Here is a tiny trained network, its code and every weight. The questions are about switching its units off for an input and a class, where a switched-off unit gives its printed mean instead of its output.

import numpy as np


def w(rows, s, z=0):
    codes = np.array(rows[::2]) - 128.0
    scale = np.full(codes.shape[1], s)
    scale[-1] = z or s
    return codes * scale


def f(y):
    return np.maximum(y, 0)


def log_softmax(a):
    a = a - a.max(-1, keepdims=True)
    return a - np.log(np.exp(a).sum(-1, keepdims=True))


def net(x, mask):
    res = np.array(x, float).reshape(1, 8) / 4 @ E
    y = f(res @ A[0][:, :-1].T + A[0][:, -1])
    res = res + np.where(mask, y, B[0][:, -1]) @ B[0][:, :-1]
    return log_softmax(res[-1] @ U[:, :-1].T + U[:, -1])


A, B = {}, {}
E = w([
[169,160,175,2,154,123,197,180,57,159],'x0',
[133,86,145,229,81,220,114,67,2,118],'x1',
[190,84,188,169,205,115,123,97,76,94],'x2',
[118,133,152,148,162,194,219,166,147,158],'x3',
[137,99,68,143,180,185,68,69,140,234],'x4',
[157,209,104,84,29,65,143,155,8,164],'x5',
[191,130,129,158,168,54,97,113,94,185],'x6',
[175,204,192,187,78,141,57,152,171,172],'x7',
],0.0072)
A[0] = w([
[97,197,148,132,46,85,75,34,117,113,239],'n0',
[107,122,76,199,130,131,104,85,96,141,155],'n1',
[83,24,202,113,190,154,233,118,211,104,231],'n2',
[207,119,165,142,149,104,84,121,93,143,82],'n3',
[23,92,129,120,169,193,92,86,157,126,169],'n4',
[107,178,139,19,71,49,130,232,137,153,227],'n5',
[100,132,56,92,202,142,109,152,202,197,220],'n6',
[196,186,175,233,183,153,90,74,59,226,254],'n7',
[157,143,254,134,83,45,99,139,209,73,132],'n8',
[193,154,168,113,167,140,109,91,89,71,47],'n9',
[130,132,126,148,47,136,118,95,99,55,176],'n10',
],0.0073,0.0026)
B[0] = w([
[140,128,115,108,70,105,51,184,67,76,192],'n0',
[135,70,126,143,126,162,75,97,131,140,180],'n1',
[32,164,207,213,135,131,165,114,94,79,236],'n2',
[163,121,217,97,154,88,121,124,131,112,174],'n3',
[87,115,100,172,99,163,180,75,116,162,197],'n4',
[105,244,150,102,48,75,160,217,111,130,253],'n5',
[64,225,189,182,93,192,154,97,194,188,206],'n6',
[254,58,172,113,130,91,78,82,209,146,237],'n7',
[70,223,142,180,105,118,55,115,84,93,198],'n8',
[173,111,94,118,190,86,114,136,85,144,160],'n9',
[95,98,130,160,84,126,81,164,66,114,179],'n10',
],0.0079,0.011)
U = w([
[72,122,104,230,187,216,94,25,201,204,15],'0',
[28,97,218,93,211,90,145,99,57,69,110],'1',
[94,240,143,2,85,61,168,174,134,188,91],'2',
[100,180,180,140,102,67,33,132,127,82,110],'3',
[232,112,239,87,225,76,90,75,133,210,223],'4',
[88,21,86,84,42,121,34,64,15,123,254],'5',
],0.0069,0.0024)

Each question gives the input, the list of numbers given to net, and the class t.
The units are the neurons (one row each of A and B). Each row of codes is followed by its name. A weight is (code - 128) times the scale printed after its matrix; where a second scale follows, it is the last column's (A, B and U).
mask holds one flag per neuron, in row order. A switched-off neuron (its flag False) gives its mean, the last column of its row in B, instead of its output. The means were averaged over made-up inputs and are rounded, as every weight is.
A unit's drop is (log p(t) with every unit on - log p(t) with that unit switched off) / (log p(t) with every unit on - log p(t) with every unit switched off).
The circuit of an input: a set's keep is (log p(t) with only the set's units on - log p(t) with every unit switched off) / (log p(t) with every unit on - log p(t) with every unit switched off). Starting from all 11 units, units are removed one at a time, each time the one whose removal leaves the highest keep (on an exact tie, the one counted first), for as long as the keep stays at least 0.8.
units of the circuit, in order: the units of the circuit, biggest drop first
k most important neurons: the k neurons with the biggest drops, biggest first
drop of u: that unit's drop, to one decimal
input [5,-1,6,1,-8,2,8,-6], class 2: units of the circuit, in order : n5
input [4,5,3,-3,3,-8,-2,-5], class 0: units of the circuit, in order : n4, n5
input [-3,-2,-3,-5,-1,-1,-8,-8], class 1: 3 most important neurons : n2, n7, n1
input [-6,-3,-8,2,-1,-3,5,4], class 0: units of the circuit, in order : n5, n6
input [-6,-1,8,7,-7,0,5,1], class 4: 3 most important neurons : n5, n7, n0
input [8,1,-3,-7,-3,-6,3,2], class 2: units of the circuit, in order : n7, n2, n5
input [7,0,8,8,-3,-2,-6,8], class 1: 2 most important neurons : n2, n8
input [4,7,-4,-5,0,4,8,8], class 4: 2 most important neurons : n7, n3
input [-8,-8,4,3,8,3,6,3], class 4: 2 most important neurons : n7, n2
input [3,3,5,6,8,7,-8,5], class 4: drop of n3 : 0.0
input [-7,-7,-1,-6,3,-4,2,1], class 0: drop of n5 : 0.1
input [-4,3,1,8,7,-2,6,5], class 4: drop of n7 : 1.4
